Below is a small trained network, with its code and all its weights. Each question gives an input and a class and asks what happens when units are switched off, that is, made to give their printed mean instead of their output.

import numpy as np


def w(rows, s, z=0):
    codes = np.array(rows[::2]) - 128.0
    scale = np.full(codes.shape[1], s)
    scale[-1] = z or s
    return codes * scale


def f(y):
    return y / 2 * (1 + np.tanh(0.7978845608 * (y + 0.044715 * y**3)))


def log_softmax(a):
    a = a - a.max(-1, keepdims=True)
    return a - np.log(np.exp(a).sum(-1, keepdims=True))


def net(x, mask):
    res = np.array(x, float).reshape(1, 6) / 4 @ E
    y = f(res @ A[0][:, :-1].T + A[0][:, -1])
    res = res + np.where(mask, y, B[0][:, -1]) @ B[0][:, :-1]
    return log_softmax(res[-1] @ U[:, :-1].T + U[:, -1])


A, B = {}, {}
E = w([
[179,198,158,167,205,78,162,136,97,164],'x0',
[106,226,128,79,185,63,67,92,193,167],'x1',
[127,77,157,108,157,175,100,186,145,179],'x2',
[125,99,106,127,165,73,133,177,215,128],'x3',
[189,147,113,110,100,113,124,96,162,91],'x4',
[124,70,102,115,151,142,203,59,202,255],'x5',
],0.0082)
A[0] = w([
[103,86,121,107,102,138,120,96,149,189,77],'n1',
[73,133,82,61,39,110,102,123,164,140,167],'n2',
[68,97,127,58,114,149,124,138,146,128,113],'n3',
[203,2,92,176,183,148,201,150,83,26,76],'n4',
[140,169,157,174,159,121,76,200,89,59,78],'n5',
[162,142,139,105,112,96,53,204,117,98,103],'n6',
[183,208,169,144,142,79,183,168,95,180,161],'n7',
[107,119,186,109,164,107,38,149,88,15,61],'n8',
[99,253,92,44,139,128,71,153,156,162,80],'n9',
[62,132,122,103,37,154,113,85,126,75,234],'n10',
[128,92,139,199,161,71,129,110,129,112,67],'n11',
[144,178,53,184,111,170,77,228,96,109,15],'n12',
[63,156,97,39,208,94,9,75,117,125,80],'n13',
[117,161,165,92,175,165,163,153,96,147,250],'n14',
[126,160,121,137,113,71,104,97,100,138,172],'n15',
],0.0077,0.0019)
B[0] = w([
[191,104,142,247,140,88,129,78,120,149,175],'n1',
[170,145,107,186,93,135,103,166,125,188,198],'n2',
[146,102,107,170,97,38,104,142,147,141,174],'n3',
[29,117,186,76,178,156,168,130,64,39,254],'n4',
[131,119,104,153,84,99,98,70,98,198,238],'n5',
[160,114,63,155,138,159,184,38,132,143,206],'n6',
[193,106,64,180,32,179,82,189,99,151,210],'n7',
[193,165,93,173,254,50,113,35,176,206,247],'n8',
[124,174,198,87,143,186,163,155,78,61,221],'n9',
[238,69,110,184,129,149,116,184,179,115,227],'n10',
[90,153,90,151,59,95,52,141,161,117,134],'n11',
[28,110,121,88,135,109,153,74,101,148,193],'n12',
[58,226,165,104,169,172,188,202,165,70,227],'n13',
[135,136,132,223,85,27,102,142,98,154,172],'n14',
[150,96,124,145,161,152,151,170,193,115,158],'n15',
],0.0064,0.0067)
U = w([
[154,64,83,186,167,101,135,33,118,151,146],'0',
[189,83,91,207,67,146,88,242,89,96,254],'1',
[71,120,198,113,157,253,203,168,88,34,1],'2',
],0.005,0.0022)

Each question gives the input, the list of numbers given to net, and the class t.
The units are the neurons (one row each of A and B). Each row of codes is followed by its name. A weight is (code - 128) times the scale printed after its matrix; where a second scale follows, it is the last column's (A, B and U).
mask holds one flag per neuron, in row order. A switched-off neuron (its flag False) gives its mean, the last column of its row in B, instead of its output. The means were averaged over made-up inputs and are rounded, as every weight is.
A unit's drop is (log p(t) with every unit on - log p(t) with that unit switched off) / (log p(t) with every unit on - log p(t) with every unit switched off).
The circuit of an input: a set's keep is (log p(t) with only the set's units on - log p(t) with every unit switched off) / (log p(t) with every unit on - log p(t) with every unit switched off). Starting from the 12 units with the biggest drops (on a tie, the unit counted first), units are removed one at a time, each time the one whose removal leaves the highest keep (on an exact tie, the one counted first), for as long as the keep stays at least 0.8.
units of the circuit, in order: the units of the circuit, biggest drop first
unit that matters most: the unit with the biggest drop
k most important neurons: the k neurons with the biggest drops, biggest first
drop when u is switched off: that unit's drop, to one decimal
input [8,-5,0,2,6,-8], class 0: units of the circuit, in order	[n8 n6]
input [-5,-7,1,0,2,0], class 2: unit that matters most	n4
input [-1,4,-4,-6,2,-2], class 2: units of the circuit, in order	[n13 n9]
input [-7,1,-6,7,-8,3], class 1: units of the circuit, in order	[n8 n2]
input [-4,-6,1,4,-4,-1], class 2: 2 most important neurons	[n4 n7]
input [-5,-2,-8,-8,4,4], class 1: 2 most important neurons	[n10 n8]
input [0,0,-5,4,4,-6], class 0: units of the circuit, in order	[n8 n6]
input [5,2,-3,-5,-2,4], class 1: units of the circuit, in order	[n7 n8]
input [2,-6,-3,3,-5,3], class 2: units of the circuit, in order	[n4 n8]
input [7,5,2,8,5,3], class 1: 2 most important neurons	[n7 n4]
input [-1,4,3,-3,-5,-5], class 0: 3 most important neurons	[n8 n4 n5]
input [-6,8,-3,-2,5,-7], class 2: 2 most important neurons	[n13 n9]
input [1,-5,3,8,-8,3], class 2: 2 most important neurons	[n4 n8]
input [-7,2,-4,8,3,-7], class 0: units of the circuit, in order	[n8]
input [-8,6,-1,6,3,7], class 1: units of the circuit, in order	[n2 n8]
input [2,8,5,-3,1,-6], class 2: 2 most important neurons	[n13 n9]
input [-8,0,-3,-7,-7,4], class 1: 2 most important neurons	[n8 n10]
input [8,6,-5,3,4,-3], class 1: 2 most important neurons	[n7 n4]
input [-3,4,4,7,1,-1], class 2: 3 most important neurons	[n13 n9 n7]
input [7,8,6,-4,-3,-2], class 2: units of the circuit, in order	[n9]
input [8,-1,6,7,-2,3], class 1: drop when n9 is switched off	0.0
input [3,5,-8,1,-7,3], class 2: drop when n13 is switched off	0.2
input [3,-8,0,-1,5,3], class 2: drop when n4 is switched off	0.4
